Below is a small trained network, with its code and all its weights. Each question gives an input and a class and asks what happens when units are switched off, that is, made to give their printed mean instead of their output.

import numpy as np


def w(rows, s, z=0):
    codes = np.array(rows[::2]) - 128.0
    scale = np.full(codes.shape[1], s)
    scale[-1] = z or s
    return codes * scale


def norm(h):
    return h / np.sqrt((h * h).mean(-1, keepdims=True) + 1e-5)


def f(y):
    return y / 2 * (1 + np.tanh(0.7978845608 * (y + 0.044715 * y**3)))


def log_softmax(a):
    a = a - a.max(-1, keepdims=True)
    return a - np.log(np.exp(a).sum(-1, keepdims=True))


def net(x, mask):
    res = np.array(x, float).reshape(1, 8) / 4 @ E
    u = 0
    for l in range(3):
        y = f(norm(res) @ A[l][:, :-1].T + A[l][:, -1])
        res = res + np.where(mask[u : u + 11], y, B[l][:, -1]) @ B[l][:, :-1]
        u += 11
    return log_softmax(norm(res)[-1] @ U[:, :-1].T + U[:, -1])


A, B = {}, {}
E = w([
[126,129,126,130,128,131,126,128,129],'x0',
[130,127,127,127,127,123,132,127,128],'x1',
[118,85,173,191,55,157,77,10,57],'x2',
[79,8,116,104,109,149,192,133,186],'x3',
[131,129,126,129,125,128,132,129,127],'x4',
[225,88,122,86,159,219,118,130,145],'x5',
[132,127,130,128,125,124,133,129,127],'x6',
[132,127,127,127,125,124,133,127,125],'x7',
],0.016)
A[0] = w([
[167,146,115,63,194,119,141,216,148,86],'L0N0',
[103,115,139,76,169,102,167,217,150,187],'L0N1',
[107,145,112,101,144,81,171,155,110,8],'L0N2',
[119,134,125,98,163,120,167,190,175,4],'L0N3',
[254,108,119,111,150,207,123,124,140,233],'L0N4',
[162,245,123,142,100,99,116,129,93,141],'L0N5',
[198,223,147,143,134,107,83,93,72,83],'L0N6',
[160,220,121,94,190,91,121,178,134,137],'L0N7',
[192,189,134,123,140,173,98,140,116,6],'L0N8',
[89,176,98,122,168,92,162,195,163,95],'L0N9',
[178,229,114,143,136,125,137,177,147,124],'L0N10',
],0.018,0.0033)
B[0] = w([
[85,236,120,245,239,171,230,227,143,236],'L0N0',
[120,127,28,95,73,102,87,78,214,234],'L0N1',
[158,98,109,68,80,86,81,77,127,172],'L0N2',
[142,131,87,152,157,96,60,109,173,203],'L0N3',
[206,69,101,40,233,193,125,126,132,248],'L0N4',
[53,132,198,203,244,139,46,177,162,233],'L0N5',
[140,178,25,135,125,56,101,70,182,244],'L0N6',
[101,67,232,65,80,194,214,122,33,229],'L0N7',
[251,163,51,131,36,108,233,27,84,187],'L0N8',
[193,112,130,66,39,23,83,59,157,230],'L0N9',
[130,76,221,121,51,181,191,175,65,207],'L0N10',
],0.019,0.016)
A[1] = w([
[128,63,176,55,71,171,164,148,98,96],'L1N0',
[137,30,235,74,112,155,46,160,131,108],'L1N1',
[158,141,112,115,136,141,50,136,76,76],'L1N2',
[132,136,110,150,127,110,113,159,91,99],'L1N3',
[44,159,154,191,83,107,150,118,155,143],'L1N4',
[66,101,80,152,108,121,151,146,109,2],'L1N5',
[49,101,189,133,17,122,168,175,87,106],'L1N6',
[94,122,142,110,168,122,187,147,53,74],'L1N7',
[129,135,137,104,175,166,69,207,200,46],'L1N8',
[25,4,85,124,130,171,174,95,108,83],'L1N9',
[127,116,115,144,194,187,163,208,174,101],'L1N10',
],0.022,0.0044)
B[1] = w([
[165,142,141,250,139,171,137,132,40,245],'L1N0',
[169,149,188,143,89,144,238,181,129,226],'L1N1',
[121,85,62,82,242,87,112,117,43,157],'L1N2',
[107,162,127,115,127,164,134,133,151,127],'L1N3',
[22,121,124,146,57,84,111,85,61,250],'L1N4',
[166,184,169,119,153,101,105,68,139,143],'L1N5',
[114,77,226,48,209,65,37,58,145,253],'L1N6',
[190,74,187,174,100,104,124,156,158,169],'L1N7',
[35,174,99,95,192,129,215,86,170,183],'L1N8',
[156,122,200,117,112,89,174,153,123,219],'L1N9',
[7,25,132,143,97,172,126,175,202,219],'L1N10',
],0.022,0.012)
A[2] = w([
[106,67,221,78,127,153,143,146,93,137],'L2N0',
[114,231,34,131,149,73,117,199,119,98],'L2N1',
[182,151,199,158,109,227,172,239,76,2],'L2N2',
[125,99,154,147,150,180,170,182,98,40],'L2N3',
[207,152,171,160,199,154,164,140,228,119],'L2N4',
[106,143,94,180,155,131,96,129,90,117],'L2N5',
[91,148,93,156,146,110,67,134,71,52],'L2N6',
[162,187,237,126,151,83,72,187,110,91],'L2N7',
[54,177,120,184,116,149,112,144,111,98],'L2N8',
[252,194,92,85,114,201,30,142,112,80],'L2N9',
[16,174,122,160,192,129,111,205,132,103],'L2N10',
],0.02,0.0042)
B[2] = w([
[134,157,183,138,188,115,135,126,108,255],'L2N0',
[139,90,212,93,105,156,101,133,72,189],'L2N1',
[251,143,99,119,68,103,139,215,84,228],'L2N2',
[186,184,98,115,48,99,160,132,95,198],'L2N3',
[116,138,116,189,154,145,108,194,105,213],'L2N4',
[102,124,78,134,119,144,149,136,112,160],'L2N5',
[142,155,118,155,110,188,145,151,151,172],'L2N6',
[35,116,146,97,157,159,140,101,130,205],'L2N7',
[142,149,130,170,104,150,75,177,118,166],'L2N8',
[124,99,109,98,196,112,94,51,130,170],'L2N9',
[99,139,99,166,90,170,133,132,140,189],'L2N10',
],0.031,0.015)
U = w([
[86,112,250,117,132,84,112,78,95,253],'0',
[218,105,148,145,151,166,198,200,83,228],'1',
[48,150,120,211,101,184,60,114,95,61],'2',
[170,88,73,113,215,157,82,48,91,45],'3',
[129,106,103,57,52,60,75,93,226,91],'4',
[80,82,56,114,146,178,163,188,242,45],'5',
],0.016,0.0031)

Each question gives the input, the list of numbers given to net, and the class t.
The units are the neurons (one row each of A and B). Each row of codes is followed by its name. A weight is (code - 128) times the scale printed after its matrix; where a second scale follows, it is the last column's (A, B and U).
mask holds one flag per neuron, layer by layer. A switched-off neuron (its flag False) gives its mean, the last column of its row in B, instead of its output. The means were averaged over made-up inputs and are rounded, as every weight is.
A unit's drop is (log p(t) with every unit on - log p(t) with that unit switched off) / (log p(t) with every unit on - log p(t) with every unit switched off).
The circuit of an input: a set's keep is (log p(t) with only the set's units on - log p(t) with every unit switched off) / (log p(t) with every unit on - log p(t) with every unit switched off). Starting from the 12 units with the biggest drops (on a tie, the unit counted first), units are removed one at a time, each time the one whose removal leaves the highest keep (on an exact tie, the one counted first), for as long as the keep stays at least 0.8.
circuit, biggest first: the units of the circuit, biggest drop first
most important unit: the unit with the biggest drop
top k neurons: the k neurons with the biggest drops, biggest first
k most important neurons of layer l: the k neurons of layer l with the biggest drops, biggest first
drop of u: that unit's drop, to one decimal
input [-2,0,7,0,-8,4,2,6], class 3: most important unit	L0N7
input [-4,-6,-6,-2,5,-5,-2,-6], class 0: circuit, biggest first	[L1N6; L0N7]
input [0,-5,0,-8,-6,0,8,6], class 0: 3 most important neurons of layer 0	[L0N4; L0N7; L0N10]
input [7,5,-4,-5,-4,-3,4,4], class 0: circuit, biggest first	[L0N7; L1N6]
input [-1,-2,0,7,6,-3,2,1], class 4: top 4 neurons	[L0N7; L0N10; L0N0; L0N4]
input [6,1,8,-2,-7,0,5,8], class 2: 2 most important neurons of layer 0	[L0N4; L0N9]
input [5,4,-8,0,7,-6,-4,3], class 0: 2 most important neurons of layer 0	[L0N10; L0N7]
input [7,7,6,-6,-1,0,7,-4], class 2: top 2 neurons	[L0N4; L0N5]
input [1,-6,-8,-4,8,-1,-6,-6], class 0: top 2 neurons	[L1N6; L0N4]
input [5,1,4,-5,6,0,8,-4], class 2: 3 most important neurons of layer 0	[L0N5; L0N4; L0N9]
input [-7,4,-7,-5,-1,-8,-4,-1], class 0: top 3 neurons	[L0N7; L0N4; L1N6]
input [-3,2,1,6,1,-2,-1,1], class 0: 3 most important neurons of layer 0	[L0N4; L0N6; L0N0]
input [2,6,-8,3,4,1,-7,1], class 5: top 2 neurons	[L0N0; L0N6]
input [3,0,8,-1,-1,7,2,-5], class 3: most important unit	L0N7
input [2,7,-8,5,4,0,6,5], class 4: top 2 neurons	[L0N1; L0N9]
input [-6,0,0,4,-4,-8,5,4], class 4: top 2 neurons	[L0N7; L0N10]
input [8,3,-6,0,-8,-1,-2,5], class 0: 4 most important neurons of layer 0	[L0N4; L0N10; L0N6; L0N7]
input [-5,0,-7,-6,2,-4,8,-5], class 0: top 3 neurons	[L0N7; L1N6; L0N4]
input [3,-4,-8,1,3,1,0,5], class 5: top 3 neurons	[L0N3; L0N1; L0N0]
input [-3,-3,8,-1,5,-1,3,0], class 2: top neuron	[L0N4]
input [-6,8,3,-8,-1,2,-1,3], class 3: top 3 neurons	[L0N6; L0N8; L0N0]
input [4,3,3,-6,7,1,-6,-5], class 3: top 2 neurons	[L0N0; L0N8]
input [1,-3,0,5,5,5,0,7], class 5: 2 most important neurons of layer 0	[L0N7; L0N10]
input [7,0,1,-4,-5,-4,-5,4], class 2: drop of L1N7	0.0
input [-6,-6,-5,7,2,2,5,-3], class 5: drop of L0N0	0.3
